Here is a tiny trained network, its code and every weight. The questions are about switching its units off for an input and a class, where a switched-off unit gives its printed mean instead of its output.

import numpy as np


def w(rows, s, z=0):
    codes = np.array(rows[::2]) - 128.0
    scale = np.full(codes.shape[1], s)
    scale[-1] = z or s
    return codes * scale


def f(y):
    return np.maximum(y, 0)


def log_softmax(a):
    a = a - a.max(-1, keepdims=True)
    return a - np.log(np.exp(a).sum(-1, keepdims=True))


def net(x, mask):
    res = np.array(x, float).reshape(1, 4) / 4 @ E
    y = f(res @ A[0][:, :-1].T + A[0][:, -1])
    res = res + np.where(mask, y, B[0][:, -1]) @ B[0][:, :-1]
    return log_softmax(res[-1] @ U[:, :-1].T + U[:, -1])


A, B = {}, {}
E = w([
[161,34,198,86,167,189,79,160,167,195,2,26],'x0',
[157,202,192,162,116,34,213,43,199,94,96,135],'x1',
[227,106,152,51,123,146,101,192,63,113,106,79],'x2',
[128,161,153,133,236,176,76,137,155,44,118,106],'x3',
],0.0073)
A[0] = w([
[91,50,125,144,178,206,55,144,150,179,79,69,119],'N0',
[135,188,62,108,167,145,106,163,64,48,215,176,156],'N1',
[101,166,145,194,132,66,182,41,213,128,128,160,3],'N2',
[134,149,94,89,214,189,49,205,83,40,175,124,210],'N3',
[53,134,148,207,205,155,116,82,221,118,110,114,178],'N4',
[104,91,29,100,76,153,114,200,30,156,199,178,90],'N5',
[198,85,161,48,96,129,131,171,86,153,88,65,128],'N6',
[77,253,123,207,124,60,199,39,183,54,181,195,186],'N7',
[83,120,53,160,67,122,136,115,108,177,173,161,123],'N8',
[8,98,33,178,137,168,73,131,116,148,189,174,191],'N9',
[203,77,142,40,110,154,98,206,78,154,88,63,149],'N10',
[100,148,45,136,144,141,108,179,57,92,239,182,208],'N11',
[158,78,141,81,144,178,72,186,109,138,84,67,63],'N12',
[152,89,193,90,227,222,33,195,144,102,43,24,231],'N13',
],0.0075,0.0035)
B[0] = w([
[142,60,133,106,195,109,119,149,179,124,45,104,197],'N0',
[89,203,124,204,108,116,158,146,127,68,215,79,184],'N1',
[88,184,189,152,175,141,144,116,76,124,107,133,186],'N2',
[132,209,172,197,164,159,90,139,159,64,167,75,201],'N3',
[58,159,173,182,155,194,167,168,139,143,122,83,182],'N4',
[80,132,130,111,93,161,193,115,18,184,214,191,187],'N5',
[108,149,118,84,109,186,114,148,42,159,188,158,188],'N6',
[204,108,164,68,149,65,79,44,5,148,154,232,244],'N7',
[135,82,123,99,121,130,142,113,85,191,125,174,172],'N8',
[106,69,62,65,50,216,176,205,116,218,178,120,188],'N9',
[126,150,146,112,111,173,158,94,46,207,182,183,207],'N10',
[90,189,110,176,80,152,155,132,91,101,247,103,194],'N11',
[201,113,172,86,175,82,98,66,96,127,114,180,192],'N12',
[222,94,225,73,255,158,60,73,124,166,61,153,253],'N13',
],0.0084,0.016)
U = w([
[104,100,57,93,48,142,153,147,103,166,154,160,157],'0',
[46,89,114,158,129,106,165,161,218,144,64,61,143],'1',
[102,104,15,133,65,11,36,233,233,12,86,39,3],'2',
[153,172,83,182,82,44,110,138,156,50,149,69,75],'3',
[157,87,128,113,153,149,104,165,219,133,83,50,98],'4',
[189,114,162,95,160,102,99,74,100,137,114,192,142],'5',
[69,180,142,186,115,159,150,146,122,113,152,76,121],'6',
],0.013,0.012)

Each question gives the input, the list of numbers given to net, and the class t.
The units are the neurons (one row each of A and B). Each row of codes is followed by its name. A weight is (code - 128) times the scale printed after its matrix; where a second scale follows, it is the last column's (A, B and U).
mask holds one flag per neuron, in row order. A switched-off neuron (its flag False) gives its mean, the last column of its row in B, instead of its output. The means were averaged over made-up inputs and are rounded, as every weight is.
A unit's drop is (log p(t) with every unit on - log p(t) with that unit switched off) / (log p(t) with every unit on - log p(t) with every unit switched off).
The circuit of an input: a set's keep is (log p(t) with only the set's units on - log p(t) with every unit switched off) / (log p(t) with every unit on - log p(t) with every unit switched off). Starting from the 12 units with the biggest drops (on a tie, the unit counted first), units are removed one at a time, each time the one whose removal leaves the highest keep (on an exact tie, the one counted first), for as long as the keep stays at least 0.8.
circuit, biggest first: the units of the circuit, biggest drop first
unit that matters most: the unit with the biggest drop
top k neurons: the k neurons with the biggest drops, biggest first
drop of u: that unit's drop, to one decimal
input [3,8,7,-6], class 0: circuit, biggest first : N13; N7
input [-1,3,5,-3], class 0: circuit, biggest first : N13
input [4,-6,-4,5], class 4: circuit, biggest first : N7; N0
input [7,-7,-6,8], class 4: top 2 neurons : N7; N0
input [-8,3,-1,8], class 6: top 3 neurons : N1; N13; N11
input [-3,-6,1,-1], class 0: top 2 neurons : N9; N5
input [-6,-6,-5,7], class 6: top 2 neurons : N3; N1
input [3,4,0,-8], class 0: top 3 neurons : N13; N7; N12
input [2,0,-3,-6], class 0: top 2 neurons : N13; N7
input [7,3,-7,2], class 4: drop of N7 : 0.2
input [-4,-3,4,5], class 6: drop of N12 : 0.0
input [-7,0,-6,7], class 6: drop of N4 : 0.1
input [2,-4,5,-8], class 0: drop of N13 : 0.4
input [0,-1,-4,7], class 6: unit that matters most : N4
